Each row is followed by its class.
-0.485 -0.252 0.321 -0.220 0.235 0.405 1.183 0.673 -0.526 -1.376 0.493 -0.315 0.495 0.294 0.184 0.437 -0.483 0.000 -0.065 0.025 -1.334 -0.085 0.431 0.157 -1.191 -0.570 -0.170 -0.402 0.321 0.383 -0.692 0.421 0.231 0.722 -0.268 0.041 -0.353 0.244 0.714 -0.538 2.075 : (50)
1.210 -0.634 0.382 -0.104 -0.555 -1.213 -1.341 0.301 -0.400 1.437 -1.669 1.153 -0.488 -0.328 -0.434 -0.146 -0.299 0.990 0.171 0.448 0.220 1.316 0.696 -1.599 -0.515 -0.755 0.351 0.133 -2.197 -0.415 2.366 -2.227 0.083 -1.635 -1.629 0.854 0.536 -0.714 -1.084 0.025 -3.026 : (82)
0.090 -0.093 0.466 -0.300 -0.444 -0.762 -0.300 0.827 -0.380 0.968 -0.531 0.360 -0.109 0.377 -0.389 0.399 0.462 0.355 0.198 0.397 0.205 0.094 1.146 -0.079 -1.169 -0.175 0.370 0.236 -0.860 -0.397 0.349 -0.785 0.301 -0.773 -0.758 0.501 0.430 -0.114 0.444 -0.300 -0.880 : (50)
0.616 0.104 -0.110 0.226 -0.038 -0.145 -0.586 -0.462 0.298 0.810 -0.384 0.394 -0.154 -0.265 -0.153 -0.472 0.101 0.051 0.230 0.075 0.486 0.431 -0.295 -0.628 0.567 -0.102 0.046 0.202 -0.378 -0.118 1.108 -0.630 -0.052 -0.653 -0.268 0.205 0.034 -0.375 -0.703 0.316 -1.552 : (82)
-0.558 0.262 -0.211 -0.264 -0.101 0.482 0.693 0.509 0.163 -0.476 0.517 -0.749 0.023 0.783 -0.012 0.732 0.871 -0.763 0.147 -0.363 0.168 -1.273 0.695 1.179 -0.533 0.697 0.448 -0.105 1.092 -0.097 -2.035 1.000 -0.037 0.721 0.952 -0.274 0.014 0.001 1.374 -0.215 1.303 : (50)
-0.393 0.302 -0.303 0.108 0.230 0.433 0.414 -0.507 0.266 -0.804 0.350 -0.592 -0.691 -0.098 0.328 -0.119 0.095 -0.321 0.001 -0.385 -0.052 -0.036 -0.699 0.431 0.368 0.414 0.038 -0.398 0.861 0.221 -0.846 1.272 -0.151 0.772 0.731 -0.172 -0.271 0.098 0.309 0.191 0.993 : (50)
-0.224 -0.009 0.000 -0.073 -0.092 -0.091 -0.212 0.191 0.111 0.428 0.023 -0.055 -0.295 0.159 -0.235 0.218 0.322 -0.057 0.067 0.153 0.238 -0.032 0.306 0.118 0.021 0.212 0.054 0.068 0.054 -0.245 -0.313 -0.096 0.051 -0.097 0.279 0.158 0.151 0.256 0.207 -0.032 -0.447 : (82)
-0.008 -0.254 0.264 -0.445 -0.182 -0.171 0.598 0.501 -0.383 -0.297 0.253 0.015 0.228 0.122 0.186 0.219 -0.551 0.123 -0.151 -0.106 -0.458 0.297 0.468 -0.021 -1.184 -0.449 -0.113 -0.247 -0.102 0.321 -0.214 0.174 0.273 0.337 -0.321 0.055 -0.353 0.291 0.306 -0.733 1.278 : (50)
0.635 -0.308 0.299 -0.151 -0.557 -0.975 -0.529 0.540 -0.478 0.971 -0.778 0.561 -0.247 0.139 -0.120 0.025 0.039 0.667 0.208 0.417 -0.225 0.647 0.862 -0.677 -1.008 -0.504 0.272 0.333 -1.641 -0.383 1.356 -1.329 0.127 -1.238 -0.877 0.927 0.703 -0.257 -0.272 -0.318 -1.606 : (50)
-0.664 0.161 -0.004 -0.352 -0.023 0.335 0.260 0.145 0.180 -0.021 0.120 -0.270 0.035 0.304 0.025 0.507 0.736 -0.253 -0.231 0.027 0.334 -0.708 0.570 0.634 -0.250 0.479 0.506 0.099 0.646 0.048 -1.390 0.545 0.139 0.214 0.447 -0.193 -0.163 -0.013 0.850 -0.020 0.524 : (50)
1.079 -0.395 0.382 -0.118 -0.312 -1.019 -0.956 0.425 -0.243 1.023 -0.785 0.777 -0.274 -0.181 -0.244 -0.105 -0.835 0.880 0.013 0.352 -0.388 1.254 0.531 -1.254 -0.817 -0.900 1.659 0.633 -1.660 -0.205 2.062 -1.448 0.034 -0.964 -1.162 0.727 0.368 -0.252 -1.013 0.102 -2.248 : (82)
-0.148 0.256 0.005 -0.249 0.066 0.174 -0.089 -0.383 0.013 0.193 0.162 -0.022 0.069 -0.015 -0.016 0.175 0.363 -0.275 -0.313 -0.085 0.323 -0.190 -0.169 0.388 0.479 0.634 0.200 -0.044 0.255 0.175 -0.371 0.320 -0.048 0.231 0.406 -0.120 0.088 -0.009 0.299 0.130 0.012 : (82)
0.837 -0.190 0.028 0.083 -0.044 -0.584 -0.690 -0.173 -0.114 0.355 -0.452 0.552 -0.089 -0.427 -0.171 -0.600 -0.727 0.485 0.005 0.046 -0.057 1.100 -0.427 -1.281 0.215 -0.750 -0.392 0.236 -1.070 -0.022 1.637 -0.982 0.319 -0.758 -0.931 0.568 0.128 -0.032 -1.189 -0.137 -1.308 : (82)
0.580 -0.507 0.230 -0.217 -0.289 -0.876 -0.189 1.073 -0.717 0.377 -0.450 0.358 -0.111 -0.079 -0.211 -0.080 -0.513 0.570 0.057 0.226 -0.747 0.736 0.597 -0.925 -0.928 -0.725 -0.353 0.208 -1.067 -0.272 1.282 -2.224 0.210 -0.599 -1.185 0.549 0.175 -0.013 -0.583 -0.148 -0.730 : (82)
-0.339 0.223 -0.165 -0.231 -0.275 -0.063 -0.521 -0.139 0.240 0.891 -0.147 -0.121 -0.388 0.286 -0.086 0.200 0.847 -0.285 0.130 0.151 0.757 -0.172 0.336 0.444 0.330 0.610 0.514 0.181 0.000 -0.320 -0.410 -0.090 -0.033 -0.208 0.550 -0.279 0.248 -0.013 0.622 0.074 -0.799 : (50)
-0.169 0.270 -0.810 0.976 0.640 0.948 -0.028 -1.338 0.807 -0.765 0.498 -0.348 0.278 -0.449 0.386 -0.790 -0.302 -0.390 -0.133 -0.623 0.161 -0.117 -1.960 -0.262 2.067 0.242 -0.266 -0.757 0.892 0.330 -0.192 1.224 -0.359 0.643 0.673 -0.915 -0.267 0.252 -0.894 0.650 0.684 : (50)
0.343 -0.252 0.390 -0.569 -1.797 -1.645 -1.307 1.191 -0.530 3.551 -1.515 1.023 -1.572 0.685 -0.983 0.899 1.833 0.270 0.671 0.965 1.266 -0.056 2.551 0.082 -1.822 0.646 1.464 1.435 -1.751 -0.686 0.431 -2.492 0.246 -2.264 -0.632 0.441 1.304 -0.577 0.981 -0.368 -4.351 : (82)
-0.092 0.103 0.054 0.018 0.158 0.247 0.080 -0.274 0.276 -0.135 0.043 -0.059 0.039 -0.154 0.269 -0.133 -0.173 -0.123 -0.040 -0.102 -0.300 -0.036 -0.389 -0.040 0.317 -0.060 -0.145 0.161 0.229 -0.049 -0.003 0.114 0.056 -0.030 0.071 -0.141 0.151 0.119 -0.200 -0.033 0.094 : (50)
0.259 -0.341 0.443 -0.222 -0.346 -0.349 -0.322 0.553 -0.382 0.956 -0.389 0.258 -0.324 0.424 -0.167 0.437 0.391 0.194 0.031 0.445 0.082 -0.022 0.988 0.097 -0.950 -0.042 0.261 0.016 -0.614 -0.366 0.127 -0.697 0.042 -0.435 -0.249 0.385 0.180 -0.058 0.411 -0.282 -0.869 : (82)
2.320 -0.024 -0.636 0.994 0.544 -0.691 -2.720 -2.009 0.758 0.760 -0.624 1.062 -0.232 -1.596 0.482 -2.327 -2.350 1.140 -0.184 -0.304 0.275 2.078 -2.983 -2.822 2.991 -1.388 -1.494 -0.144 -1.513 0.224 4.475 -1.177 -0.449 -1.026 -1.318 0.213 0.004 -0.124 -4.332 1.260 -3.087 : (82)
0.258 -0.180 0.440 -0.114 -0.442 -0.600 -0.412 0.663 -0.314 0.947 -0.546 0.213 -0.212 0.379 -0.726 0.710 0.223 0.262 0.081 0.556 -0.017 0.157 1.337 -0.092 -0.959 -0.073 0.307 0.443 -0.882 -0.328 0.257 -1.157 0.185 -0.639 -0.591 0.510 0.571 -0.186 0.491 -0.343 -0.955 : (82)
2.271 -0.366 0.127 0.599 0.072 -0.880 -1.728 -0.532 0.149 1.368 -0.831 1.235 -0.359 -1.009 -0.043 -1.490 -1.547 1.637 0.130 0.172 -0.309 2.245 -0.963 -2.741 0.740 -1.770 -1.097 0.281 -2.349 -0.091 4.302 -2.336 -0.209 -1.446 -2.117 0.846 0.121 -0.001 -3.015 0.641 -3.285 : (50)
-0.631 0.266 0.081 -0.138 -0.144 0.176 0.857 0.390 -0.073 -0.188 0.215 -0.521 -0.041 0.513 -0.036 0.586 0.526 -0.818 -0.092 0.055 0.025 -0.772 0.801 0.907 -0.604 1.119 0.316 -0.250 0.343 0.066 -1.237 0.505 0.595 0.432 0.603 -0.107 -0.025 0.058 1.347 -0.439 1.360 : (50)
0.047 0.090 -0.068 0.321 0.311 -0.288 -0.528 -0.694 0.077 -0.008 0.044 0.287 -0.069 -0.420 0.132 -0.462 -0.276 0.054 0.006 -0.331 0.233 0.215 -0.725 -0.454 0.912 0.145 -0.222 -0.039 -0.033 -0.268 0.680 0.113 -0.006 -0.183 -0.024 -0.130 -0.096 -0.011 -0.823 0.299 -0.826 : (50)
